Here is a tiny trained network, its code and every weight. The questions are about switching its units off for an input and a class, where a switched-off unit gives its printed mean instead of its output.

import numpy as np


def w(rows, s, z=0):
    codes = np.array(rows[::2]) - 128.0
    scale = np.full(codes.shape[1], s)
    scale[-1] = z or s
    return codes * scale


def f(y):
    return np.maximum(y, 0)


def log_softmax(a):
    a = a - a.max(-1, keepdims=True)
    return a - np.log(np.exp(a).sum(-1, keepdims=True))


def net(x, mask):
    res = np.array(x, float).reshape(1, 8) / 4 @ E
    y = f(res @ A[0][:, :-1].T + A[0][:, -1])
    res = res + np.where(mask, y, B[0][:, -1]) @ B[0][:, :-1]
    return log_softmax(res[-1] @ U[:, :-1].T + U[:, -1])


A, B = {}, {}
E = w([
[193,192,42,141,154,190,85,93,166,117,58,219],'x0',
[141,138,149,180,165,167,120,208,43,113,2,66],'x1',
[72,211,76,147,50,182,137,163,156,46,177,60],'x2',
[118,45,127,58,75,223,148,114,158,125,90,120],'x3',
[70,137,135,206,237,175,212,76,188,178,124,66],'x4',
[53,161,180,83,146,115,141,121,123,92,80,194],'x5',
[149,186,219,161,23,153,123,97,134,193,107,119],'x6',
[59,112,100,139,108,77,2,55,153,140,68,73],'x7',
],0.007)
A[0] = w([
[87,125,137,170,146,140,122,186,87,113,27,148,45],'neuron 1',
[193,126,165,95,128,173,189,177,130,120,194,194,82],'neuron 2',
[116,120,124,98,125,61,153,63,175,113,197,185,44],'neuron 3',
[62,68,243,114,134,97,123,135,60,109,232,55,63],'neuron 4',
[171,171,137,144,160,102,182,159,81,125,54,114,92],'neuron 5',
[95,129,132,216,180,164,187,52,120,127,138,122,27],'neuron 6',
[186,100,101,181,106,105,105,79,183,160,243,135,95],'neuron 7',
[180,167,181,204,77,127,131,99,100,194,155,112,140],'neuron 8',
[187,164,157,199,86,155,113,82,158,116,87,186,139],'neuron 9',
[104,191,108,159,95,217,112,133,139,43,160,110,71],'neuron 10',
[133,238,117,213,209,51,144,97,103,150,167,101,123],'neuron 11',
[131,45,117,122,102,190,99,112,147,139,102,96,81],'neuron 12',
[100,163,220,115,57,196,106,92,123,218,106,147,202],'neuron 13',
[131,182,167,177,146,23,89,143,84,49,142,199,122],'neuron 14',
[58,209,89,178,92,149,132,187,131,36,150,31,55],'neuron 15',
[190,196,92,143,137,173,101,67,147,135,81,180,46],'neuron 16',
[93,92,38,104,184,111,126,155,121,127,132,145,254],'neuron 17',
[82,88,133,111,108,98,32,57,164,138,84,74,86],'neuron 18',
[73,120,102,141,113,88,44,133,144,156,117,148,64],'neuron 19',
[158,171,83,156,136,166,118,99,157,105,117,174,56],'neuron 20',
[163,60,169,120,175,96,93,145,112,197,98,145,51],'neuron 21',
[197,150,121,101,70,75,82,147,63,110,92,143,59],'neuron 22',
[74,33,88,100,192,104,124,159,62,91,193,103,135],'neuron 23',
[97,87,106,100,124,202,152,92,153,100,127,119,189],'neuron 24',
[154,180,162,107,167,153,214,173,137,105,162,185,50],'neuron 25',
[132,89,133,175,162,61,85,114,175,61,114,104,100],'neuron 26',
[174,42,178,127,164,86,120,115,106,205,67,163,64],'neuron 27',
[134,119,165,162,167,167,86,189,5,107,57,60,33],'neuron 28',
[215,116,103,130,118,128,163,132,122,143,165,101,163],'neuron 29',
[176,91,160,179,202,108,130,69,66,176,102,172,88],'neuron 30',
[108,136,97,105,64,111,86,197,78,131,142,168,44],'neuron 31',
[122,133,113,103,67,102,121,124,84,89,137,147,107],'neuron 32',
[133,117,62,180,202,122,184,115,211,175,116,57,67],'neuron 33',
[79,70,162,69,138,170,175,91,156,91,62,153,153],'neuron 34',
[193,77,113,102,71,52,83,174,87,149,134,184,63],'neuron 35',
[86,116,144,43,121,135,120,59,212,139,210,201,53],'neuron 36',
[196,74,72,167,125,164,95,173,92,175,118,46,126],'neuron 37',
[20,158,147,198,186,156,163,89,141,214,128,143,95],'neuron 38',
[159,103,88,100,79,107,72,175,95,48,143,152,71],'neuron 39',
[137,121,2,129,211,174,96,117,134,64,117,211,124],'neuron 40',
[82,125,101,145,124,79,35,47,169,144,103,84,78],'neuron 41',
[57,168,85,85,125,130,72,104,91,150,100,83,74],'neuron 42',
],0.0084,0.0092)
B[0] = w([
[40,187,84,209,130,137,141,119,180,73,73,108,158],'neuron 1',
[113,79,75,141,188,188,150,181,70,160,135,167,187],'neuron 2',
[23,168,138,216,116,173,151,111,199,69,67,137,178],'neuron 3',
[139,58,181,169,79,78,208,67,95,158,82,50,190],'neuron 4',
[47,112,94,159,154,156,128,144,145,122,102,142,166],'neuron 5',
[174,159,220,119,185,202,50,115,155,160,163,47,159],'neuron 6',
[71,206,81,207,89,159,123,84,144,48,8,145,191],'neuron 7',
[112,121,97,132,141,64,67,230,119,106,145,146,201],'neuron 8',
[109,123,147,126,106,30,152,166,115,111,138,91,200],'neuron 9',
[182,105,109,127,103,136,143,73,188,85,204,184,178],'neuron 10',
[128,120,45,28,35,152,83,103,82,225,59,130,206],'neuron 11',
[155,107,56,105,108,169,109,137,96,172,99,109,158],'neuron 12',
[96,133,113,95,108,34,34,223,106,93,135,138,246],'neuron 13',
[143,142,59,38,90,147,105,96,102,187,64,103,188],'neuron 14',
[198,103,114,122,79,125,171,58,208,69,211,245,195],'neuron 15',
[150,41,215,178,86,83,254,106,97,160,142,47,179],'neuron 16',
[100,194,106,108,111,72,68,171,122,86,178,152,228],'neuron 17',
[132,98,106,155,195,166,198,183,46,140,183,165,192],'neuron 18',
[100,110,96,122,184,186,174,155,93,156,152,145,154],'neuron 19',
[158,100,160,159,109,95,193,77,111,155,125,64,159],'neuron 20',
[174,104,112,119,91,131,151,61,201,68,183,173,167],'neuron 21',
[146,141,188,128,186,176,68,104,147,150,161,81,175],'neuron 22',
[116,95,147,139,85,33,81,193,120,141,122,116,189],'neuron 23',
[148,147,113,72,85,124,77,110,85,168,137,115,199],'neuron 24',
[98,64,88,145,218,171,147,201,63,156,146,179,172],'neuron 25',
[127,83,118,131,143,159,106,186,89,144,144,142,153],'neuron 26',
[164,107,127,125,65,138,168,55,202,73,230,212,189],'neuron 27',
[68,140,108,234,140,173,152,114,173,76,36,137,177],'neuron 28',
[104,138,120,97,161,138,138,150,31,135,162,159,184],'neuron 29',
[177,116,111,111,87,128,145,87,192,103,182,199,190],'neuron 30',
[160,148,194,101,171,181,126,115,179,109,162,53,156],'neuron 31',
[140,174,185,130,172,145,135,115,147,143,132,108,165],'neuron 32',
[164,147,227,88,206,163,50,119,154,127,126,82,180],'neuron 33',
[126,179,77,55,81,139,69,105,86,183,96,113,195],'neuron 34',
[159,174,188,94,188,176,95,103,177,143,140,55,183],'neuron 35',
[59,172,100,205,134,170,146,110,198,71,26,135,202],'neuron 36',
[57,254,73,127,125,96,156,83,105,87,63,133,185],'neuron 37',
[168,161,203,96,192,153,66,121,163,99,171,67,196],'neuron 38',
[155,157,181,105,189,168,77,90,175,178,145,78,179],'neuron 39',
[122,77,170,169,66,14,163,171,119,149,138,54,215],'neuron 40',
[130,75,76,160,207,176,181,184,57,158,179,171,186],'neuron 41',
[144,121,127,151,151,153,185,156,99,139,176,168,155],'neuron 42',
],0.0082,0.012)
U = w([
[85,180,113,230,157,167,131,108,188,66,2,140,71],'0',
[196,139,240,89,235,186,58,120,179,125,153,63,70],'1',
[212,64,124,101,77,127,151,64,212,77,208,244,63],'2',
[152,47,105,138,230,203,189,210,36,152,146,184,73],'3',
[160,22,205,172,64,33,209,114,103,155,90,19,96],'4',
[135,172,124,93,137,80,99,125,88,103,97,146,248],'5',
[137,108,124,126,130,13,39,225,155,103,124,122,77],'6',
[181,108,52,33,48,189,87,90,101,193,24,116,131],'7',
],0.0086,0.015)

Each question gives the input, the list of numbers given to net, and the class t.
The units are the neurons (one row each of A and B). Each row of codes is followed by its name. A weight is (code - 128) times the scale printed after its matrix; where a second scale follows, it is the last column's (A, B and U).
mask holds one flag per neuron, in row order. A switched-off neuron (its flag False) gives its mean, the last column of its row in B, instead of its output. The means were averaged over made-up inputs and are rounded, as every weight is.
A unit's drop is (log p(t) with every unit on - log p(t) with that unit switched off) / (log p(t) with every unit on - log p(t) with every unit switched off).
The circuit of an input: a set's keep is (log p(t) with only the set's units on - log p(t) with every unit switched off) / (log p(t) with every unit on - log p(t) with every unit switched off). Starting from the 12 units with the biggest drops (on a tie, the unit counted first), units are removed one at a time, each time the one whose removal leaves the highest keep (on an exact tie, the one counted first), for as long as the keep stays at least 0.8.
units of the circuit, in order: the units of the circuit, biggest drop first
unit that matters most: the unit with the biggest drop
top k neurons: the k neurons with the biggest drops, biggest first
drop of u: that unit's drop, to one decimal
input [8,7,-4,8,-2,-8,2,-3], class 4: unit that matters most => neuron 16
input [5,1,-8,-7,4,-3,-7,-3], class 2: top 2 neurons => [neuron 30; neuron 27]
input [-6,6,-8,-8,-2,0,-7,7], class 2: top 3 neurons => [neuron 27; neuron 21; neuron 30]
input [-2,4,4,5,-6,6,6,8], class 3: units of the circuit, in order => [neuron 18; neuron 41]
input [-8,4,7,8,-3,3,-8,1], class 4: top 3 neurons => [neuron 4; neuron 23; neuron 13]
input [-3,-4,1,-8,-2,-6,0,-4], class 7: units of the circuit, in order => [neuron 11; neuron 14]
input [1,-4,-6,-4,5,6,3,-1], class 2: top 3 neurons => [neuron 30; neuron 27; neuron 37]
input [0,7,2,-2,-7,4,-7,-2], class 0: top 3 neurons => [neuron 28; neuron 1; neuron 13]
input [-2,-6,-1,5,-3,1,0,6], class 0: top 3 neurons => [neuron 36; neuron 3; neuron 11]
input [8,8,-4,-6,-3,4,5,8], class 0: top 3 neurons => [neuron 1; neuron 28; neuron 5]
input [8,2,0,-1,-8,-2,-4,-7], class 1: units of the circuit, in order => [neuron 39; neuron 35]
input [-7,-4,-1,0,-4,1,4,-4], class 4: top 2 neurons => [neuron 4; neuron 17]
input [-1,7,1,-1,1,-4,-1,6], class 0: top 2 neurons => [neuron 28; neuron 37]
input [-8,2,-4,8,0,0,-7,4], class 4: top 2 neurons => [neuron 4; neuron 23]
input [3,8,-5,-8,-4,-8,-5,-6], class 0: units of the circuit, in order => [neuron 28]
input [-6,-6,4,8,-4,4,-5,0], class 7: top 2 neurons => [neuron 34; neuron 24]
input [6,4,7,-1,-2,-1,3,0], class 2: top 2 neurons => [neuron 15; neuron 10]
input [4,-4,7,6,8,-4,7,-6], class 1: top 3 neurons => [neuron 6; neuron 33; neuron 38]
input [6,-2,-5,7,5,0,8,-5], class 6: top 2 neurons => [neuron 13; neuron 9]
input [-5,0,-6,8,-4,-5,0,-3], class 7: units of the circuit, in order => [neuron 12]
input [-1,1,0,-6,-4,-5,-5,3], class 7: units of the circuit, in order => [neuron 14; neuron 11]
input [0,-8,-3,8,0,7,5,-2], class 0: drop of neuron 3 => 0.5
input [8,6,-1,6,1,0,4,-1], class 4: drop of neuron 16 => 0.4
input [-1,-6,1,0,-8,4,2,0], class 1: drop of neuron 29 => 0.0
input [3,4,6,8,3,6,-3,-7], class 7: drop of neuron 4 => -0.1
